Known rows:
[-11 -20  20   8 -33  -5  -1   9   2  -8 -13   4 -46   3  14  -3  22 -10
  -9   5  -1   4  -4  -2  12  21  -8   3  17 -13  -3  26 -13   6  -8  14
 -25  -4  16   3  22]: (1284)
[ 10 -39  21  14 -17 -35 -28 -27 -11   2 -80  66 -63 -56  38 -60  18 -46
  10  -2  47 -25  -2 -30  -4  26 -13  56 -37 -16 -41 -26 -46  12 -18  19
  10  16 -37   1  35]: (1271)
[  7   9  -5  -2  16 -16  10   8  -1  18   2  -2   9   3  10  -2   3  13
  -1  10  -2  -2   6   2   6 -20  10 -13   8   9  -2  -2  -1  -8  10  -4
   5  13  -8  -4 -24]: (669)
[ 14  -1  -2   0   5 -16  16  10 -12  29  14   3  14  14   5   4   1  14
   9  16 -12 -13   4  13  -2 -13   9  -9  14   8  -4  -3  -1 -18   8 -19
  10   6   1  -4 -20]: (54)
[-12   4   5   4   9 -10   8   6 -15  -5 -18 -14  -1  10  13   2   2  13
   3   4   9  15 -15  12  -6  -7 -17  -9   0  11  11   2   5  -3  -6   3
  -4   5   2 -14  -9]: (1133)
[-18   9  16  16  22 -28   1 -14   0   4 -15 -11   5  -3  -4  10   0   9
   8 -10  16  -2 -12   6   9  -6 -18   1  -2  18  16  -6   4  13 -14 -12
   9  -2  19 -25   0]: (936)
[-10   5  -1  12  -5  -1  -1  13  -7   4  24 -10  10  -2   4   4  10   2
  11   5   3   5  10   0  -1   5   4  -9   2  12  11   4  -2   4  -5   7
  -2   6 -11  24   8]: (1238)
[ -4   9 -32 -18 -24   9  -8  17   1  -6  18 -25   0  26   2  25 -12 -20
 -33  14   1   5   3  15  12  -7  43 -10  -6  23   6   3  25 -17  23   4
 -11 -18   2 -11  12]: (1101)
[-13   3  10   6  10  -6   8   3  -7  -4  -5 -13  -1   9   3   8   1  17
   3  -1   4  14 -11   8  -2  -6 -20 -10   7   1  11   5   8   3  -5   0
  -6   4   9 -12 -10]: (162)
[  1   7 -11  -7   3   4  -9  12 -27 -18   8 -10   8   9   3  -9  -5 -14
  15  16  16  13   5   9  -6  -2   6  -2  -3  25  11   4 -14  -1  -2  15
   2  -4  -6  -4  11]: (781)
[  3 -10   7  -1  -6  19  12   3   9  -1   2  17  -6  -3   1 -14  17   2
   2  -3 -19   2  12 -10   2  16 -11   0   2 -25   6  25 -16   0 -10   3
  -9   8 -10  43  -1]: (1373)
[-15  18  -8   8  20 -10   8  -6  -1   7  -2 -14  33  -5 -10  11   5   2
   1 -11   8   0   8   4  12  -7  -1  -8 -13  18  20  -7   1  -2  -8 -12
  15   1  -3  13   6]: (295)
[ -6   5   9   8  13   5  -2 -13  20   6  15   8  11 -17  -4  -4  -1   5
   6 -13   1   1   6 -13  -3   0  -7   1  -8  -5   4  -5   7  21  -8   0
   4  10 -11  16  -8]: (771)
[ -6 -11  12   6  -7   6  16  19   4 -11 -17   2 -19 -10  11  -3   9  14
 -13  -1 -11   5   2  -8 -12  17 -38   5  31 -21  11  38  -9  -6  -8  11
  -9  10  27  13 -10]: (1444)
[-4  6  0  3 10  9  8 -7 11  8 18  3 15 -5 -5  2 -2  9  4 -8 -3  1  3 -4
 -4  1 -4 -3 -8 -1 10  0 11 11 -7 -7  5  5 -7 20 -9]: (720)
[  3  11  -9  -9   6  10   6  -2   8  -8   1 -10  10   2  -6   8  -4  10
  -1  -2 -10   9   1   1   0  -1   7  -9  -7  -1   8   3   9  -8   6   2
   5   0  -2   1 -11]: (623)
[-19  18  13  12  27 -23   5 -11   2  -4 -15 -18  10  -4  -2  12   2  14
   5  -8  13   8  -8   4  10 -11 -20  -9  -2  19  21  -1   3  11 -11  -3
   7   3  13 -21  -4]: (1345)
[  2   8 -10  -8  13   9   4   7   3  -4   9  -6  15   5  -6   1  -3   3
  -4   3  -5   4   7  -1   5 -12   3  -5   7   2   2   6  -2  -3   6   1
  -2   1   1  -3  -8]: (745)
[ -9   6  -5   6   9   4   4   2  -6   5   7  -1  18  -5  -2   3   1   6
   4  -7   1   1   6   2  -7  -4  -7  -5  -4  -1   3  -9   4  -3  -4  -5
   3   7 -11  19  -1]: (1104)

Facts:
Ω (31) <- (1287),(1225),(736),(372),(1043),(1282),(839),(1315)
Ω (1238) <- (327),(608),(1359)
Ω (1467) <- (523),(786),(1271),(590),(867),(1373),(1284),(753)
Ω (786) <- (1075),(311),(1269),(888),(787),(515),(192),(838)
Ω (1043) <- (623),(813),(1384),(319),(1300),(1104),(269)
Ω (1182) <- (1235),(249),(950)
Ω (503) <- (1330),(164),(1399),(1491),(430),(123)
Ω (657) <- (379),(502),(301),(237),(1019),(667),(903)
Ω (1425) <- (868),(836),(936),(367),(295),(422),(7),(560),(1345)
Ω (781) <- (200),(933),(760),(16),(1468),(895),(46),(1616)
Ω (600) <- (992),(1072),(947),(562)
Ω (562) <- (1168),(656),(377),(720),(1124),(840),(341)
Ω (444) <- (669),(1040),(306),(943),(695),(54),(1609),(890)
Ω (523) <- (649),(1059),(1535),(632),(685),(941),(758),(1444)
Ω (1037) <- (69),(728),(1331),(348),(1205),(750),(259),(1525),(767)
Ω (590) <- (897),(53),(255)
Ω (1101) <- (1354),(503),(1380),(1425),(1182),(286),(756),(1023)
Ω (1287) <- (644),(1010),(376),(1573),(1020),(162)
Ω (1284) <- (1448),(1607)
Ω (1297) <- (1067),(781),(619),(1533),(34),(1566),(444),(1133)
Ω (327) <- (771),(1459),(441),(679),(1106)
Ω (1072) <- (155),(614),(745),(1084),(1504)
Ω (1525) <- (282),(604),(105)
Ω (1315) <- (816)
(1330) δ [(31),(502),(1459),(816)]
(736) δ [(1040),(523),(1010),(657)]
(933) δ [(1235),(259),(1491),(502)]
(348) δ [(1043),(269),(947)]
(1535) δ [(867),(54),(649),(502)]
(1269) δ [(781),(1133),(838),(341),(1525),(1124),(1359)]
(888) δ [(53),(760),(1345),(1020)]
(1271) δ [(53),(838),(1504),(753),(1491)]
(155) δ [(1040),(1300),(1504),(936),(1491),(430),(1459),(644)]
(1384) δ [(1101),(562),(1459)]
(367) δ [(608),(69),(1043),(786),(619),(753)]
(590) δ [(781),(669),(614),(200)]
(604) δ [(53),(758),(816),(771)]
(422) δ [(760),(123),(295),(786),(1566),(1380)]
(255) δ [(192),(1504),(105),(16)]
(1205) δ [(1059),(1040),(897),(123),(249),(1359),(1459),(372),(600)]
(319) δ [(1315),(1101),(123),(623),(868),(441)]
(1468) δ [(341),(728),(377)]
(895) δ [(1225),(1124),(753),(644)]
(679) δ [(327),(936),(523),(1491),(816)]
(1573) δ [(376),(745),(1010),(1019),(943),(868),(600)]
(286) δ [(192),(836),(685),(562),(1019)]
(756) δ [(1101),(1124),(649),(164),(600),(1354)]
(7) δ [(1238),(813),(632),(839),(656)]
(560) δ [(1616),(1072),(502)]
(444) δ [(758),(950),(249),(1297)]
(1284) δ [(1425)]
(750) δ [(327),(1072),(758),(1282),(31),(943),(1297),(720),(1331),(441)]
(1607) δ [(903),(838)]
[(1287),(327),(1225),(523),(1075),(657),(379),(992),(669),(649),(1040),(69),(897),(164),(728),(1448),(348),(306),(1269),(888),(787),(781),(943),(695),(1101),(590),(614),(867),(745),(53),(422),(430),(1425),(1084),(839),(562),(237),(515),(895),(54),(192),(838),(444),(750),(1315),(259),(31),(767),(753),(1037),(903),(1607),(123),(600)] γ a
[(1297),(623),(200),(502),(1354),(249),(933),(947),(608),(1535),(760),(1380),(155),(301),(632),(282),(685),(604),(1468),(1010),(950),(46),(758),(286),(7),(1106),(1023),(105),(1616),(1019)] γ d
[(1235),(1168),(311),(736),(1331),(656),(1491),(372),(771),(1459),(441),(1271),(377),(1043),(720),(367),(1282),(941),(1373),(1467),(679),(341),(1525),(667)] γ c
[(1330),(1238),(868),(1059),(1399),(786),(503),(295),(16),(1205),(1124),(840),(1020),(1104),(890)] γ b
[(813),(1072),(644),(1067),(836),(936),(1384),(619),(1533),(255),(319),(1504),(1182),(34),(376),(1573),(162),(1566),(756),(560),(1284),(1300),(1609),(816),(1359),(1133),(269),(1345),(1444)] γ e

Rows:
No name comes twice in this set of rows, the named rows included.
[ -4  -2  31  21   6 -21 -40 -41  69   8  16  22 -22 -63 -19  -2  -6 -14
   8 -39  18 -30  -5 -46   4  12   1  26  -2 -19 -40 -43   2  60   4   5
   5  -4  11 -37  17] | (604)
[-20  22 -13   3  10  -5   5  -3  10   4  -2 -22  32   1 -13  22   3  -2
 -18 -14   3   0   8   6  17  -6  10  -9 -18  15  20  -2  13 -11   0 -15
   8  -8  -2  14  10] | (868)
[  5  -9  11   4 -12   3  -4  20  18  -5  15   9 -19 -21   4 -12  16 -10
  -2   6  -5  -9  20 -29   2  17  -6   7  31 -13  -4  29 -27  10   0  21
  -9   7  18  12  10] | (523)
[ 20 -29 -14 -19 -21   2  -2   2 -39 -16 -84  33 -42  21  24 -44  22 -35
 -18  14   9   6  -2   9  23   0  10  21 -27 -17 -30   5 -41 -38   0  10
 -16   3 -39  -1  24] | (1269)
[ -1   8 -23 -18 -20   6  -8  -6  13  -7 -14 -15  -7   3   0  23 -14 -16
 -32  -5   2   3  -7   7   3  -2  35   0 -24  10  -4 -13  31 -19  23  -2
   2 -18  -4 -19   9] | (286)
[ 11 -21   3   0 -29 -25 -28 -27   7   4 -42  26 -36 -27   4  -6 -10 -32
 -11  -9  16 -31 -14  -7  -2  15  21  35 -27   1 -36 -38   2  -1   6  -6
  13 -18   0 -34  28] | (155)
[ -1 -21  29  23 -12 -26 -30 -44  31  26   4  41 -22 -41 -10  -8 -10 -22
   8 -24  15 -47  -8 -23 -11  19   2  38 -15 -12 -36 -46   4  41 -12 -17
  11 -11   8 -17  24] | (679)
[  1   4  11   7   5  -4 -12   4  13   4  34  -2   1  -6  -8  -2   1  -4
  14   1   5  -5   9 -11   5  -3   7  -2  14   5  -4  -2 -10  23   3   6
  -1   0   7  -7   5] | (327)
[  4 -12  20   8  14  -1 -14  -4  24  -8 -10  27 -22 -34  -2 -32  16  -9
   7 -10   7  -5  15 -37  12   5 -20  16  15 -29 -23   6 -40  27  -5  22
 -10  16  -2  -1   5] | (53)
[ -6 -23  14   6 -21  -9  -3  -2  -2 -13 -55  17 -49  -9  20 -16  18 -15
 -18  -6  11   0  -8  -9   7  13 -20  18   2 -23 -15  10 -18   1  -7  13
 -20   4   4  -9  17] | (255)
[ 34 -38  23  10 -37 -20 -16 -33 -48  22   7  34  -8  10 -22  -2 -26 -10
  57  11 -11 -56 -31  25 -45  34  -2  41  -4   9 -22 -40  -8  -4 -21 -40
  35 -37  38 -22  28] | (933)
[  0 -14  22   5   7   3 -23 -19  32  -9 -23  31 -32 -21  -9 -35  22 -22
  -4 -20   6  -7   5 -30  28  -1  -8  16  -1 -40 -42 -12 -35  32   1  15
 -23  10 -16 -12  18] | (888)
[ -4  -2 -19  -3  -6   3   7   8 -30  -2 -32  -2   8   7  16  -3   2 -10
 -12   5  12   5   0  11  -4  -2   4   1 -22   7   2  -7   2 -32  -2  -1
   2   4 -24  20   5] | (1124)
[-14  -6  32  23   4 -18 -11 -16  18  11  19   1 -11 -13  -9  10  -5  11
  11 -15   4 -13 -19  -7  -5   3 -22   6  17  -4  -9 -17  10  36  -6 -10
  -5  -3  28 -27   1] | (816)

Now the same objects, written a new way:
Known rows:
[-14  10 -15   2  17  -6  -2  14  -3 -11   0  -6  18 -35]: (1282)
[ 0  7 20 -8 -9 12 -6 21 -1  5 -7  2 18  1]: (667)
[ -1   9 -18  -2   3  -8 -12  17  -1  19  11   2   1 -31]: (1616)
[ -3  15   6 -26   0  -1  -2 -19  -5 -12  22  -6  -4  -5]: (1345)
[-14  12 -14   1  19  -4   1  11  -1  -7   3  -7  19 -31]: (720)
[  0 -17 -17  29 -38  -8  11  15 -21   2 -10 -16  32   8]: (1535)
[ -7  16  -4   9  15   0   7  11  -8 -21   1   5  -3 -10]: (372)
[-12  15  -8   3  11  -5  14 -11  -7  -9  16  -3  -7  -9]: (1300)
[ 12 -13   8  39 -27  -2   2 -14   0   0  -6  -4  -6  34]: (1607)
[ -1   3  -8  18  21 -34  27   1  -7  10  21  -3  17  20]: (1059)
[-13  -8 -17   1  21 -12  -8 -11   8   1 -24  24 -13  -5]: (562)
[ -9  -6  17 -25   6  16   7   7  -7  -6 -18 -15   9   7]: (1609)
[ -9 -13 -18   5   7 -13 -11 -17   8  -4 -17  18 -10  -6]: (657)
[ 11 -10 -12   8 -29  22  44   0 -21  -9  -2  -9 -14 -16]: (756)
[ 19 -18 -14   7 -25  22  17  15 -15  -4 -11  -9  -1 -17]: (286)
[ 21   5   5 -33  19  -7   5 -22   1  -5  44  -3   1  -4]: (295)
[ -3  13  29 -26   5  -4 -15 -24  -1 -19  27  29  10   1]: (1043)
[ 16  -8  12 -17   4   1  19  14   3  31   9  -9  13   5]: (840)
[  0 -11  23 -31  17  -5   6  16  11  50  -6  16  22   5]: (1238)

Rows:
No name comes twice in this set of rows, the named rows included.
[ -9  14  -2   1   8  -7  -7  -3  -5 -17  12  -3  16 -19] | (771)
[  5   1 -19   4   4  -8 -14  -4   4  -4  -3  -7  -8   1] | (259)
[ -7  -7 -18   0  44  -4 -12 -12   2 -31 -10  -3 -20   9] | (1040)
[-14   5   4  34  21  -3 -17 -15  26  10  -8  -6  -8  10] | (192)
[  7  11  20 -12  -3   0 -18 -24  -2 -15  45   5   4  13] | (608)
[ -6  -6  37   5  16 -10   0 -72  23  14  44  18  18   7] | (786)
[-18   4  16  -5  -2 -14 -19  40   3  28 -10  -8  40  32] | (632)
[-15  10  17   0 -21 -15   8  19 -13  21  -7 -14  27  26] | (1444)
[ 18 -20  12 -21 -35  28   4  37  -4  19 -13 -15  16  -6] | (7)
[-15  -2  26  14 -16  -4  -3   1   6  14 -19  15  39   3] | (1467)

